Here is a tiny trained network, its code and every weight. The questions are about switching its units off for an input and a target symbol, where a switched-off unit gives its printed mean instead of its output.

import numpy as np


def w(rows, s, z=0):
    codes = np.array(rows[::2]) - 128.0
    scale = np.full(codes.shape[1], s)
    scale[-1] = z or s
    return codes * scale


def f(y):
    return np.maximum(y, 0)


def softmax(a):
    e = np.exp(a - a.max(-1, keepdims=True))
    return e / e.sum(-1, keepdims=True)


def log_softmax(a):
    a = a - a.max(-1, keepdims=True)
    return a - np.log(np.exp(a).sum(-1, keepdims=True))


def net(x, mask):
    ids = ['ΛΠαβγημξτφψ'.index(c) for c in x.split()]
    T = len(ids)
    res = E[ids] + P[:T]
    u = 0
    for l in range(3):
        r = res
        for j in range(2):
            rows = slice(2 * j, 2 * j + 2)
            q, k, v = (r @ M[l][rows].T for M in (Q, K, V))
            z = softmax(np.where(np.tri(T) > 0, q @ k.T / 2**0.5, -1e9)) @ v
            o = O[l][rows]
            res = res + np.where(mask[u + j], z, o[:, -1]) @ o[:, :-1]
        u += 2
        y = f(res @ A[l][:, :-1].T + A[l][:, -1])
        res = res + np.where(mask[u : u + 4], y, B[l][:, -1]) @ B[l][:, :-1]
        u += 4
    return log_softmax(res[-1] @ U[:, :-1].T + U[:, -1])


Q, K, V, O, A, B = {}, {}, {}, {}, {}, {}
E = w([
[53,18,161],'Λ',
[95,159,57],'Π',
[152,154,169],'α',
[185,193,174],'β',
[137,186,34],'γ',
[203,148,86],'η',
[201,199,89],'μ',
[117,54,154],'ξ',
[138,162,102],'τ',
[177,149,65],'φ',
[158,5,132],'ψ',
],0.012)
P = w([
[132,116,190],'0',
[23,65,102],'1',
[183,120,90],'2',
[31,130,143],'3',
[251,136,104],'4',
[20,150,168],'5',
[254,135,126],'6',
[37,138,99],'7',
[221,120,153],'8',
[34,172,107],'9',
[209,105,154],'10',
[58,218,95],'11',
[221,122,105],'12',
],0.0085)
Q[0] = w([
[132,239,172],'L0H0',
[110,36,189],'L0H0',
[248,55,78],'L0H1',
[38,66,106],'L0H1',
],0.011)
K[0] = w([
[99,160,199],'L0H0',
[90,112,135],'L0H0',
[62,250,128],'L0H1',
[132,182,184],'L0H1',
],0.014)
V[0] = w([
[176,139,153],'L0H0',
[164,118,250],'L0H0',
[152,31,89],'L0H1',
[202,77,154],'L0H1',
],0.013)
O[0] = w([
[95,21,86,178],'L0H0',
[68,85,25,40],'L0H0',
[134,12,3,249],'L0H1',
[150,210,41,143],'L0H1',
],0.0067,0.0017)
A[0] = w([
[207,169,136,108],'L0N0',
[199,156,126,26],'L0N1',
[255,229,83,2],'L0N2',
[91,21,125,138],'L0N3',
],0.009,0.00076)
B[0] = w([
[108,59,127,197],'L0N0',
[182,35,182,183],'L0N1',
[41,116,167,255],'L0N2',
[2,197,195,207],'L0N3',
],0.0063,0.0049)
Q[1] = w([
[158,1,37],'L1H0',
[103,130,33],'L1H0',
[118,137,97],'L1H1',
[14,134,67],'L1H1',
],0.0084)
K[1] = w([
[119,251,155],'L1H0',
[70,172,150],'L1H0',
[140,84,103],'L1H1',
[104,33,111],'L1H1',
],0.012)
V[1] = w([
[132,179,61],'L1H0',
[107,46,101],'L1H0',
[165,146,7],'L1H1',
[155,226,232],'L1H1',
],0.012)
O[1] = w([
[189,195,160,79],'L1H0',
[198,31,171,216],'L1H0',
[148,235,254,86],'L1H1',
[92,102,101,2],'L1H1',
],0.0078,0.0052)
A[1] = w([
[159,2,180,151],'L1N0',
[247,242,36,216],'L1N1',
[65,237,37,2],'L1N2',
[158,123,194,79],'L1N3',
],0.0065,0.00057)
B[1] = w([
[253,238,32,254],'L1N0',
[10,46,227,161],'L1N1',
[106,57,192,163],'L1N2',
[103,151,159,167],'L1N3',
],0.0066,0.008)
Q[2] = w([
[108,20,145],'L2H0',
[137,8,195],'L2H0',
[161,176,186],'L2H1',
[42,232,121],'L2H1',
],0.011)
K[2] = w([
[128,244,111],'L2H0',
[44,251,76],'L2H0',
[79,147,52],'L2H1',
[233,146,93],'L2H1',
],0.011)
V[2] = w([
[253,90,217],'L2H0',
[66,102,203],'L2H0',
[185,222,50],'L2H1',
[110,174,137],'L2H1',
],0.0075)
O[2] = w([
[107,2,173,159],'L2H0',
[74,125,209,132],'L2H0',
[127,111,84,3],'L2H1',
[140,107,138,68],'L2H1',
],0.009,0.0023)
A[2] = w([
[219,245,110,227],'L2N0',
[15,88,79,33],'L2N1',
[255,164,212,117],'L2N2',
[56,146,37,3],'L2N3',
],0.0087,0.0011)
B[2] = w([
[65,54,254,206],'L2N0',
[137,164,191,190],'L2N1',
[59,184,30,254],'L2N2',
[236,190,127,189],'L2N3',
],0.007,0.0088)
U = w([
[162,57,62,124],'Λ',
[165,215,124,79],'Π',
[93,160,127,133],'α',
[179,239,225,163],'β',
[193,196,89,98],'γ',
[122,93,161,252],'η',
[76,171,98,187],'μ',
[69,88,91,125],'ξ',
[196,225,186,84],'τ',
[1,67,9,123],'φ',
[127,71,230,123],'ψ',
],0.0083,0.0028)

Each question gives the input, a string of symbols that net reads in full, and the target symbol t.
The units are the heads (2 rows each of Q, K, V and O) and the neurons (one row each of A and B). Each row of codes is followed by its name. A weight is (code - 128) times the scale printed after its matrix; where a second scale follows, it is the last column's (O, A, B and U).
mask holds one flag per unit, layer by layer, with each layer's heads first. A switched-off unit (its flag False) gives its mean, the last column of its rows in O or B, instead of its output. The means were averaged over made-up inputs and are rounded, as every weight is.
A unit's drop is (log p(t) with every unit on - log p(t) with that unit switched off) / (log p(t) with every unit on - log p(t) with every unit switched off).
The circuit of an input: a set's keep is (log p(t) with only the set's units on - log p(t) with every unit switched off) / (log p(t) with every unit on - log p(t) with every unit switched off). Starting from the 12 units with the biggest drops (on a tie, the unit counted first), units are removed one at a time, each time the one whose removal leaves the highest keep (on an exact tie, the one counted first), for as long as the keep stays at least 0.8.
circuit, biggest first: the units of the circuit, biggest drop first
top k neurons: the k neurons with the biggest drops, biggest first
k most important neurons of layer l: the k neurons of layer l with the biggest drops, biggest first
input ψ η ψ φ φ τ ψ ψ, target ψ: top 2 neurons	[L1N1, L0N1]
input ψ ψ Λ β, target ψ: top neuron	[L1N1]
input ψ ψ γ ξ γ φ, target ψ: circuit, biggest first	[L0H1, L1H1, L2H0, L1H0]
input ψ ψ α μ γ γ, target ψ: top 2 neurons	[L1N1, L1N0]
input ψ β Λ Λ η Π ξ β η φ, target ψ: circuit, biggest first	[L0H1, L1H1, L2H0]
input Λ Λ Λ ψ ψ α, target Λ: circuit, biggest first	[L1H0, L0N3, L0H1]
input ψ α Λ τ μ ψ η ξ, target ψ: circuit, biggest first	[L0H1, L1H1, L2H0, L1H0]
input Λ ξ η φ β Π τ γ ψ, target β: circuit, biggest first	[L0H1, L2H0]
input ψ η ψ Π Π γ γ ψ β ψ Λ ξ, target ψ: circuit, biggest first	[L0H1, L2H0, L1H1, L1H0]
input β ψ φ ψ α ψ α ψ ψ Π, target β: circuit, biggest first	[L0H1, L1H1, L0H0]
input ψ η τ η ψ μ, target ψ: top 3 neurons	[L1N1, L1N0, L2N2]
input Π Π ψ ψ α γ ψ ξ, target γ: circuit, biggest first	[L2N3, L2H0, L0H1]
input ψ Λ μ Λ η ξ γ α ψ η, target ψ: circuit, biggest first	[L0H1, L1H1, L2H0]
input γ φ Π ψ μ γ, target γ: top 2 neurons	[L2N3, L2N0]
input Λ β Λ ψ γ η ψ μ ψ ψ, target Λ: circuit, biggest first	[L1H1, L2H0, L2N2]
input Λ ψ γ ψ ξ η α β ξ ψ η γ, target Λ: 2 most important neurons of layer 2	[L2N3, L2N2]
input Λ μ β ψ ψ φ, target Λ: top 2 neurons	[L0N3, L2N2]
input γ ψ ξ ψ τ Λ, target γ: top neuron	[L2N3]
input Λ β ψ α, target Λ: 2 most important neurons of layer 0	[L0N3, L0N2]
input ψ η γ η μ η ψ γ τ μ, target ψ: top 3 neurons	[L1N1, L2N2, L1N0]
